Here is a tiny trained network, its code and every weight. The questions are about switching its units off for an input and a class, where a switched-off unit gives its printed mean instead of its output.

import numpy as np


def w(rows, s, z=0):
    codes = np.array(rows[::2]) - 128.0
    scale = np.full(codes.shape[1], s)
    scale[-1] = z or s
    return codes * scale


def f(y):
    return y / 2 * (1 + np.tanh(0.7978845608 * (y + 0.044715 * y**3)))


def log_softmax(a):
    a = a - a.max(-1, keepdims=True)
    return a - np.log(np.exp(a).sum(-1, keepdims=True))


def net(x, mask):
    res = np.array(x, float).reshape(1, 2) / 4 @ E
    y = f(res @ A[0][:, :-1].T + A[0][:, -1])
    res = res + np.where(mask, y, B[0][:, -1]) @ B[0][:, :-1]
    return log_softmax(res[-1] @ U[:, :-1].T + U[:, -1])


A, B = {}, {}
E = w([
[215,189,198,112],'x0',
[120,62,254,128],'x1',
],0.0097)
A[0] = w([
[125,73,184,134,112],'neuron 0',
[116,120,147,129,90],'neuron 1',
[39,52,84,133,75],'neuron 2',
[120,99,179,146,121],'neuron 3',
[190,180,169,138,4],'neuron 4',
[74,94,109,135,23],'neuron 5',
[94,96,109,161,25],'neuron 6',
[139,111,135,148,68],'neuron 7',
[110,117,159,128,76],'neuron 8',
[87,92,108,124,12],'neuron 9',
[105,128,154,128,123],'neuron 10',
[159,204,6,144,129],'neuron 11',
[126,150,114,135,157],'neuron 12',
[127,127,126,140,23],'neuron 13',
[201,185,179,132,12],'neuron 14',
[131,150,97,124,137],'neuron 15',
[104,46,231,138,114],'neuron 16',
],0.018,0.0013)
B[0] = w([
[76,135,80,94,192],'neuron 0',
[127,165,88,143,137],'neuron 1',
[228,128,230,178,218],'neuron 2',
[88,135,76,119,176],'neuron 3',
[216,114,181,199,191],'neuron 4',
[187,110,179,172,168],'neuron 5',
[182,123,185,104,158],'neuron 6',
[116,120,129,125,130],'neuron 7',
[106,128,102,109,148],'neuron 8',
[178,115,183,131,160],'neuron 9',
[109,132,115,116,141],'neuron 10',
[11,126,32,109,250],'neuron 11',
[104,118,138,103,140],'neuron 12',
[132,125,135,116,124],'neuron 13',
[213,98,249,150,206],'neuron 14',
[115,150,96,93,153],'neuron 15',
[39,148,24,92,244],'neuron 16',
],0.02,0.014)
U = w([
[1,157,56,132,252],'0',
[238,126,199,216,4],'1',
],0.0091,0.00026)

Each question gives the input, the list of numbers given to net, and the class t.
The units are the neurons (one row each of A and B). Each row of codes is followed by its name. A weight is (code - 128) times the scale printed after its matrix; where a second scale follows, it is the last column's (A, B and U).
mask holds one flag per neuron, in row order. A switched-off neuron (its flag False) gives its mean, the last column of its row in B, instead of its output. The means were averaged over made-up inputs and are rounded, as every weight is.
A unit's drop is (log p(t) with every unit on - log p(t) with that unit switched off) / (log p(t) with every unit on - log p(t) with every unit switched off).
The circuit of an input: a set's keep is (log p(t) with only the set's units on - log p(t) with every unit switched off) / (log p(t) with every unit on - log p(t) with every unit switched off). Starting from the 12 units with the biggest drops (on a tie, the unit counted first), units are removed one at a time, each time the one whose removal leaves the highest keep (on an exact tie, the one counted first), for as long as the keep stays at least 0.8.
units of the circuit, in order: the units of the circuit, biggest drop first
k most important neurons: the k neurons with the biggest drops, biggest first
drop of u: that unit's drop, to one decimal
input [-2,-1], class 1: units of the circuit, in order -> (neuron 16)
input [6,6], class 0: 2 most important neurons -> (neuron 16; neuron 2)
input [-7,6], class 1: 3 most important neurons -> (neuron 2; neuron 11; neuron 5)
input [8,8], class 0: 3 most important neurons -> (neuron 16; neuron 0; neuron 2)
input [-6,4], class 1: 2 most important neurons -> (neuron 2; neuron 11)
input [8,-6], class 1: 2 most important neurons -> (neuron 14; neuron 4)
input [1,0], class 1: 3 most important neurons -> (neuron 11; neuron 16; neuron 0)
input [-4,3], class 1: 2 most important neurons -> (neuron 11; neuron 2)
input [4,7], class 0: drop of neuron 16 -> 0.4
input [-8,-5], class 1: drop of neuron 15 -> 0.0
input [5,7], class 0: drop of neuron 16 -> 3.9
